Below are the code and all the weights of a small trained network. Each question names an input and a class and asks about switching units off, where a switched-off unit gives its printed mean instead of its output.

import numpy as np


def w(rows, s, z=0):
    codes = np.array(rows[::2]) - 128.0
    scale = np.full(codes.shape[1], s)
    scale[-1] = z or s
    return codes * scale


def norm(h):
    return h / np.sqrt((h * h).mean(-1, keepdims=True) + 1e-5)


def f(y):
    return np.maximum(y, 0)


def log_softmax(a):
    a = a - a.max(-1, keepdims=True)
    return a - np.log(np.exp(a).sum(-1, keepdims=True))


def net(x, mask):
    res = np.array(x, float).reshape(1, 2) / 4 @ E
    u = 0
    for l in range(2):
        y = f(norm(res) @ A[l][:, :-1].T + A[l][:, -1])
        res = res + np.where(mask[u : u + 3], y, B[l][:, -1]) @ B[l][:, :-1]
        u += 3
    return log_softmax(norm(res)[-1] @ U[:, :-1].T + U[:, -1])


A, B = {}, {}
E = w([
[83,101,76,118,185,114,135,122,65,173],'x0',
[111,73,55,85,160,176,9,124,195,105],'x1',
],0.014)
A[0] = w([
[67,128,80,129,93,10,149,94,17,212,51],'L0N0',
[201,177,211,171,58,108,232,139,107,109,4],'L0N1',
[181,183,174,255,14,93,207,139,226,105,127],'L0N2',
],0.0074,0.0017)
B[0] = w([
[19,174,167,117,52,61,25,181,120,215,230],'L0N0',
[223,10,1,220,199,151,146,4,69,10,250],'L0N1',
[43,216,212,20,68,153,54,241,207,248,248],'L0N2',
],0.0079,0.011)
A[1] = w([
[171,74,80,180,249,194,153,28,175,48,1],'L1N0',
[100,116,124,114,125,130,27,138,149,166,107],'L1N1',
[197,25,136,207,107,66,188,68,64,60,115],'L1N2',
],0.012,0.0097)
B[1] = w([
[202,101,95,121,209,197,237,20,57,53,151],'L1N0',
[109,149,176,119,193,45,68,168,80,95,253],'L1N1',
[194,4,65,92,225,223,219,47,144,64,156],'L1N2',
],0.014)
U = w([
[200,5,44,126,181,245,143,51,174,51,151],'0',
[8,173,119,87,52,112,94,176,177,213,255],'1',
[119,210,219,131,140,71,147,181,41,94,10],'2',
],0.011,0.0083)

Each question gives the input, the list of numbers given to net, and the class t.
The units are the neurons (one row each of A and B). Each row of codes is followed by its name. A weight is (code - 128) times the scale printed after its matrix; where a second scale follows, it is the last column's (A, B and U).
mask holds one flag per neuron, layer by layer. A switched-off neuron (its flag False) gives its mean, the last column of its row in B, instead of its output. The means were averaged over made-up inputs and are rounded, as every weight is.
A unit's drop is (log p(t) with every unit on - log p(t) with that unit switched off) / (log p(t) with every unit on - log p(t) with every unit switched off).
The circuit of an input: a set's keep is (log p(t) with only the set's units on - log p(t) with every unit switched off) / (log p(t) with every unit on - log p(t) with every unit switched off). Starting from all 6 units, units are removed one at a time, each time the one whose removal leaves the highest keep (on an exact tie, the one counted first), for as long as the keep stays at least 0.8.
units of the circuit, in order: the units of the circuit, biggest drop first
most important unit: the unit with the biggest drop
k most important neurons: the k neurons with the biggest drops, biggest first
k most important neurons of layer l: the k neurons of layer l with the biggest drops, biggest first
drop of u: that unit's drop, to one decimal
input [-6,-4], class 1: most important unit	L0N2
input [-1,3], class 2: units of the circuit, in order	[L0N1 L0N2]
input [-7,-8], class 0: 2 most important neurons	[L0N1 L0N0]
input [-5,-3], class 1: 4 most important neurons	[L0N2 L1N0 L1N2 L1N1]
input [6,-5], class 1: 3 most important neurons	[L0N0 L1N1 L1N0]
input [6,-6], class 0: 4 most important neurons	[L0N2 L1N2 L0N1 L1N1]
input [-3,3], class 2: 2 most important neurons	[L0N1 L1N2]
input [2,3], class 2: 4 most important neurons	[L0N1 L1N1 L1N2 L0N2]
input [6,-7], class 0: units of the circuit, in order	[L0N2 L1N2]
input [-2,-5], class 0: 2 most important neurons	[L0N1 L0N0]
input [3,-5], class 0: 3 most important neurons	[L0N1 L0N2 L1N2]
input [-6,-5], class 1: 3 most important neurons	[L0N2 L1N2 L1N1]
input [-8,-6], class 1: 4 most important neurons	[L0N2 L1N1 L1N2 L1N0]
input [-6,-7], class 0: 2 most important neurons of layer 0	[L0N1 L0N0]
input [3,3], class 2: units of the circuit, in order	[L0N1 L1N1 L0N2]
input [-5,1], class 1: most important unit	L0N2
input [7,-7], class 0: 4 most important neurons	[L0N2 L1N2 L0N1 L1N1]
input [7,-6], class 1: 2 most important neurons	[L0N0 L1N1]
input [-6,-8], class 0: 2 most important neurons of layer 0	[L0N1 L0N0]
input [5,-3], class 1: most important unit	L0N0
input [-8,-8], class 0: 4 most important neurons	[L0N1 L0N0 L1N1 L1N2]
input [0,3], class 2: 2 most important neurons of layer 1	[L1N1 L1N2]
input [2,2], class 2: 2 most important neurons	[L0N1 L0N2]
input [2,-7], class 0: drop of L1N2	0.5
input [-4,-8], class 0: drop of L1N2	0.1
input [-8,-2], class 1: drop of L0N2	3.7
input [-6,1], class 1: drop of L0N0	0.0
input [5,-4], class 1: units of the circuit, in order	[L0N0]
